Below is a small trained network, with its code and all its weights. Each question gives an input and a class and asks what happens when units are switched off, that is, made to give their printed mean instead of their output.

import numpy as np


def w(rows, s, z=0):
    codes = np.array(rows[::2]) - 128.0
    scale = np.full(codes.shape[1], s)
    scale[-1] = z or s
    return codes * scale


def norm(h):
    return h / np.sqrt((h * h).mean(-1, keepdims=True) + 1e-5)


def f(y):
    return y / 2 * (1 + np.tanh(0.7978845608 * (y + 0.044715 * y**3)))


def log_softmax(a):
    a = a - a.max(-1, keepdims=True)
    return a - np.log(np.exp(a).sum(-1, keepdims=True))


def net(x, mask):
    res = np.array(x, float).reshape(1, 2) / 4 @ E
    u = 0
    for l in range(2):
        y = f(norm(res) @ A[l][:, :-1].T + A[l][:, -1])
        res = res + np.where(mask[u : u + 11], y, B[l][:, -1]) @ B[l][:, :-1]
        u += 11
    return log_softmax(norm(res)[-1] @ U[:, :-1].T + U[:, -1])


A, B = {}, {}
E = w([
[1,71,202,217,125,50,47],'x0',
[131,107,222,206,64,172,219],'x1',
],0.01)
A[0] = w([
[188,38,49,131,158,70,111,15],'L0N1',
[114,116,198,187,15,150,141,58],'L0N2',
[101,140,3,79,151,101,90,58],'L0N3',
[97,1,102,131,166,174,105,250],'L0N4',
[213,115,165,132,8,90,215,122],'L0N5',
[137,225,139,173,112,224,216,148],'L0N6',
[149,68,170,14,124,121,91,62],'L0N7',
[151,52,8,96,150,107,12,249],'L0N8',
[54,157,210,74,61,25,140,222],'L0N9',
[146,54,101,68,217,112,206,109],'L0N10',
[169,122,146,104,179,174,125,25],'L0N11',
],0.0067,0.0019)
B[0] = w([
[157,125,123,111,212,59,180,146],'L0N1',
[156,228,111,109,194,109,138,207],'L0N2',
[11,155,142,193,188,98,99,212],'L0N3',
[142,79,144,86,141,112,85,160],'L0N4',
[68,149,114,154,172,81,101,216],'L0N5',
[96,69,135,106,156,113,89,227],'L0N6',
[159,198,66,105,173,104,172,134],'L0N7',
[157,158,129,108,163,111,90,254],'L0N8',
[150,109,72,1,129,148,143,187],'L0N9',
[113,151,128,66,84,113,98,155],'L0N10',
[87,109,143,66,93,105,141,134],'L0N11',
],0.0071,0.0065)
A[1] = w([
[88,65,199,178,115,91,101,252],'L1N1',
[101,79,92,103,33,117,196,25],'L1N2',
[139,228,147,220,128,153,181,181],'L1N3',
[74,177,113,165,122,30,53,149],'L1N4',
[145,172,78,91,116,137,145,210],'L1N5',
[135,144,205,254,133,215,146,197],'L1N6',
[57,204,76,45,195,61,109,115],'L1N7',
[220,220,102,145,174,164,198,169],'L1N8',
[113,99,157,79,85,90,126,247],'L1N9',
[193,135,170,73,27,139,82,60],'L1N10',
[98,138,112,104,187,94,137,86],'L1N11',
],0.0097,0.0022)
B[1] = w([
[140,124,34,57,101,150,67,179],'L1N1',
[88,115,99,52,160,185,138,129],'L1N2',
[171,152,172,181,186,60,120,162],'L1N3',
[136,168,94,120,102,201,153,206],'L1N4',
[39,3,97,167,151,179,66,161],'L1N5',
[124,119,138,105,191,42,88,172],'L1N6',
[171,98,195,185,95,127,193,250],'L1N7',
[95,145,92,104,76,89,9,185],'L1N8',
[193,120,64,149,70,210,179,145],'L1N9',
[228,81,176,201,100,90,163,129],'L1N10',
[134,129,214,151,95,121,236,173],'L1N11',
],0.0065,0.014)
U = w([
[137,182,117,141,251,2,68,98],'0',
[103,63,37,64,41,116,61,242],'1',
[214,88,156,211,96,139,213,1],'2',
],0.0063,0.002)

Each question gives the input, the list of numbers given to net, and the class t.
The units are the neurons (one row each of A and B). Each row of codes is followed by its name. A weight is (code - 128) times the scale printed after its matrix; where a second scale follows, it is the last column's (A, B and U).
mask holds one flag per neuron, layer by layer. A switched-off neuron (its flag False) gives its mean, the last column of its row in B, instead of its output. The means were averaged over made-up inputs and are rounded, as every weight is.
A unit's drop is (log p(t) with every unit on - log p(t) with that unit switched off) / (log p(t) with every unit on - log p(t) with every unit switched off).
The circuit of an input: a set's keep is (log p(t) with only the set's units on - log p(t) with every unit switched off) / (log p(t) with every unit on - log p(t) with every unit switched off). Starting from the 12 units with the biggest drops (on a tie, the unit counted first), units are removed one at a time, each time the one whose removal leaves the highest keep (on an exact tie, the one counted first), for as long as the keep stays at least 0.8.
circuit, biggest first: the units of the circuit, biggest drop first
top k neurons: the k neurons with the biggest drops, biggest first
top k neurons in layer l: the k neurons of layer l with the biggest drops, biggest first
drop when u is switched off: that unit's drop, to one decimal
input [-3,-2], class 2: top 3 neurons	[L1N7, L0N3, L1N1]
input [8,5], class 1: circuit, biggest first	[L1N1, L0N9]
input [-7,8], class 0: circuit, biggest first	[L0N5, L1N3, L1N7, L1N8]
input [-7,5], class 1: top 2 neurons in layer 0	[L0N3, L0N6]
input [6,7], class 0: top 2 neurons in layer 0	[L0N2, L0N6]
input [-8,3], class 1: top neuron	[L1N8]
input [4,1], class 1: top 3 neurons	[L1N1, L0N8, L0N7]
input [-1,1], class 2: top 2 neurons in layer 1	[L1N8, L1N7]
input [5,6], class 0: top 3 neurons	[L0N2, L1N6, L0N6]
input [1,1], class 2: top 2 neurons	[L1N7, L1N1]
input [3,-3], class 2: top 2 neurons	[L1N7, L1N8]
input [-6,4], class 1: top 2 neurons	[L0N3, L0N6]
input [3,2], class 2: top 2 neurons	[L0N9, L0N2]
input [2,-1], class 2: top neuron	[L0N9]
input [7,8], class 0: top 2 neurons	[L0N2, L1N6]
input [8,-4], class 1: drop when L1N4 is switched off	0.1
input [-1,-2], class 2: drop when L1N7 is switched off	0.3
input [0,-2], class 2: drop when L1N6 is switched off	0.1
